Below is a small trained network, with its code and all its weights. Each question gives an input and a class and asks what happens when units are switched off, that is, made to give their printed mean instead of their output.

import numpy as np


def w(rows, s, z=0):
    codes = np.array(rows[::2]) - 128.0
    scale = np.full(codes.shape[1], s)
    scale[-1] = z or s
    return codes * scale


def f(y):
    return np.maximum(y, 0)


def log_softmax(a):
    a = a - a.max(-1, keepdims=True)
    return a - np.log(np.exp(a).sum(-1, keepdims=True))


def net(x, mask):
    res = np.array(x, float).reshape(1, 8) / 4 @ E
    y = f(res @ A[0][:, :-1].T + A[0][:, -1])
    res = res + np.where(mask, y, B[0][:, -1]) @ B[0][:, :-1]
    return log_softmax(res[-1] @ U[:, :-1].T + U[:, -1])


A, B = {}, {}
E = w([
[148,111,93,73,106,118,200],'x0',
[60,156,191,76,77,188,148],'x1',
[200,115,203,194,187,160,117],'x2',
[234,128,130,35,97,202,79],'x3',
[141,62,149,189,171,202,255],'x4',
[77,14,81,106,216,177,67],'x5',
[134,168,21,180,70,161,75],'x6',
[118,84,110,53,158,29,155],'x7',
],0.0061)
A[0] = w([
[121,184,122,83,56,128,222,180],'n0',
[15,138,77,183,115,175,105,189],'n1',
[141,203,112,127,44,113,210,240],'n2',
[139,130,109,77,101,86,55,252],'n3',
[152,72,47,139,167,176,119,227],'n4',
[94,146,182,75,109,131,243,194],'n5',
[83,136,106,129,115,167,23,231],'n6',
[168,204,107,216,82,135,165,192],'n7',
[160,72,209,142,199,158,168,242],'n8',
[105,101,249,147,181,112,147,171],'n9',
[86,121,98,49,70,92,211,140],'n10',
[116,141,127,97,110,163,18,213],'n11',
[108,95,40,145,162,47,94,183],'n12',
[95,102,66,91,133,38,161,236],'n13',
[200,83,74,124,168,188,155,140],'n14',
[202,80,96,122,168,186,188,161],'n15',
[97,106,255,160,165,148,158,190],'n16',
[191,75,158,132,194,191,192,185],'n17',
[117,88,226,148,197,125,157,180],'n18',
[106,77,62,142,167,34,114,162],'n19',
[163,154,152,86,82,136,23,157],'n20',
[129,124,109,85,123,99,26,228],'n21',
[209,203,99,186,85,96,141,190],'n22',
[76,101,105,171,146,241,132,205],'n23',
[115,104,230,153,171,148,168,175],'n24',
[177,203,161,105,70,132,61,222],'n25',
],0.0074,0.0029)
B[0] = w([
[48,92,236,129,64,135,162,222],'n0',
[82,113,70,216,135,204,143,232],'n1',
[40,128,238,162,77,110,123,244],'n2',
[107,165,136,64,165,159,111,241],'n3',
[148,45,62,110,124,150,52,236],'n4',
[111,96,188,121,75,116,239,232],'n5',
[143,162,57,126,140,235,122,249],'n6',
[107,153,177,235,81,98,65,227],'n7',
[230,137,63,119,82,46,163,254],'n8',
[195,221,56,129,143,61,223,233],'n9',
[13,43,179,56,117,144,202,217],'n10',
[166,173,105,73,136,235,111,242],'n11',
[67,110,67,106,224,98,72,240],'n12',
[31,73,111,54,191,74,143,242],'n13',
[188,34,121,94,68,105,50,199],'n14',
[197,38,132,104,56,73,82,203],'n15',
[211,195,80,184,138,103,209,238],'n16',
[228,81,94,123,57,57,125,232],'n17',
[196,177,51,134,126,41,206,235],'n18',
[66,104,54,90,233,52,91,232],'n19',
[180,209,157,47,133,194,84,229],'n20',
[126,164,107,43,189,191,94,245],'n21',
[74,185,199,185,108,62,21,226],'n22',
[166,85,57,196,80,178,116,238],'n23',
[217,182,79,181,109,71,206,224],'n24',
[156,254,209,86,97,169,75,242],'n25',
],0.006,0.0061)
U = w([
[205,24,106,111,79,104,77,126],'0',
[172,196,149,47,140,207,83,159],'1',
[79,91,77,88,255,84,93,122],'2',
[69,79,194,75,96,120,196,117],'3',
[137,108,159,179,101,158,198,2],'4',
[197,191,94,151,135,54,213,145],'5',
[106,106,58,188,134,219,105,133],'6',
[104,172,197,201,101,89,44,170],'7',
],0.0083,0.0015)

Each question gives the input, the list of numbers given to net, and the class t.
The units are the neurons (one row each of A and B). Each row of codes is followed by its name. A weight is (code - 128) times the scale printed after its matrix; where a second scale follows, it is the last column's (A, B and U).
mask holds one flag per neuron, in row order. A switched-off neuron (its flag False) gives its mean, the last column of its row in B, instead of its output. The means were averaged over made-up inputs and are rounded, as every weight is.
A unit's drop is (log p(t) with every unit on - log p(t) with that unit switched off) / (log p(t) with every unit on - log p(t) with every unit switched off).
The circuit of an input: a set's keep is (log p(t) with only the set's units on - log p(t) with every unit switched off) / (log p(t) with every unit on - log p(t) with every unit switched off). Starting from the 12 units with the biggest drops (on a tie, the unit counted first), units are removed one at a time, each time the one whose removal leaves the highest keep (on an exact tie, the one counted first), for as long as the keep stays at least 0.8.
units of the circuit, in order: the units of the circuit, biggest drop first
top k neurons: the k neurons with the biggest drops, biggest first
drop when u is switched off: that unit's drop, to one decimal
input [-5,4,-3,-6,5,-7,4,0], class 7: units of the circuit, in order -> n7, n2
input [-8,-4,-6,-4,-2,0,6,-3], class 6: units of the circuit, in order -> n1
input [8,4,2,4,0,-4,7,2], class 7: units of the circuit, in order -> n22, n7, n2
input [8,-3,-6,-1,-5,-5,2,-3], class 7: units of the circuit, in order -> n22, n2
input [-2,-2,-8,-7,4,-6,8,5], class 3: units of the circuit, in order -> n10, n2
input [0,2,1,-1,6,5,1,0], class 0: units of the circuit, in order -> n15, n17
input [5,-1,-6,7,-4,5,3,6], class 2: units of the circuit, in order -> n13, n12
input [-6,-2,-7,-4,-6,1,4,-4], class 1: units of the circuit, in order -> n11, n21
input [-7,3,5,-1,-5,5,8,3], class 1: units of the circuit, in order -> n20, n11
input [-4,-1,-8,-4,4,-1,1,1], class 2: units of the circuit, in order -> n19, n13
input [-7,-1,-4,2,-4,7,-3,-2], class 1: units of the circuit, in order -> n11, n20
input [6,7,7,-6,-6,0,8,-2], class 7: units of the circuit, in order -> n7, n22
input [-3,0,0,6,-1,-7,8,0], class 7: top 2 neurons -> n22, n7
input [4,6,-1,2,5,-8,-6,4], class 3: units of the circuit, in order -> n10
input [5,1,-7,-8,3,-3,8,-3], class 3: units of the circuit, in order -> n10, n0
input [1,8,-8,-4,-5,0,6,0], class 3: top 4 neurons -> n10, n0, n2, n13
input [0,-5,8,7,7,6,-8,3], class 5: top 2 neurons -> n9, n18
input [-5,6,-2,-6,3,-4,1,-4], class 4: top 2 neurons -> n1, n5
input [5,0,7,7,8,-2,-2,-3], class 0: top 2 neurons -> n15, n14
input [-1,4,-8,-3,4,-8,-6,-5], class 3: drop when n5 is switched off -> 0.1
input [7,2,-1,7,6,7,-8,4], class 0: drop when n15 is switched off -> 0.2
input [7,-1,0,-6,4,-5,-4,6], class 3: drop when n8 is switched off -> -0.1
input [3,2,-6,-3,4,4,-8,3], class 5: drop when n5 is switched off -> -0.1
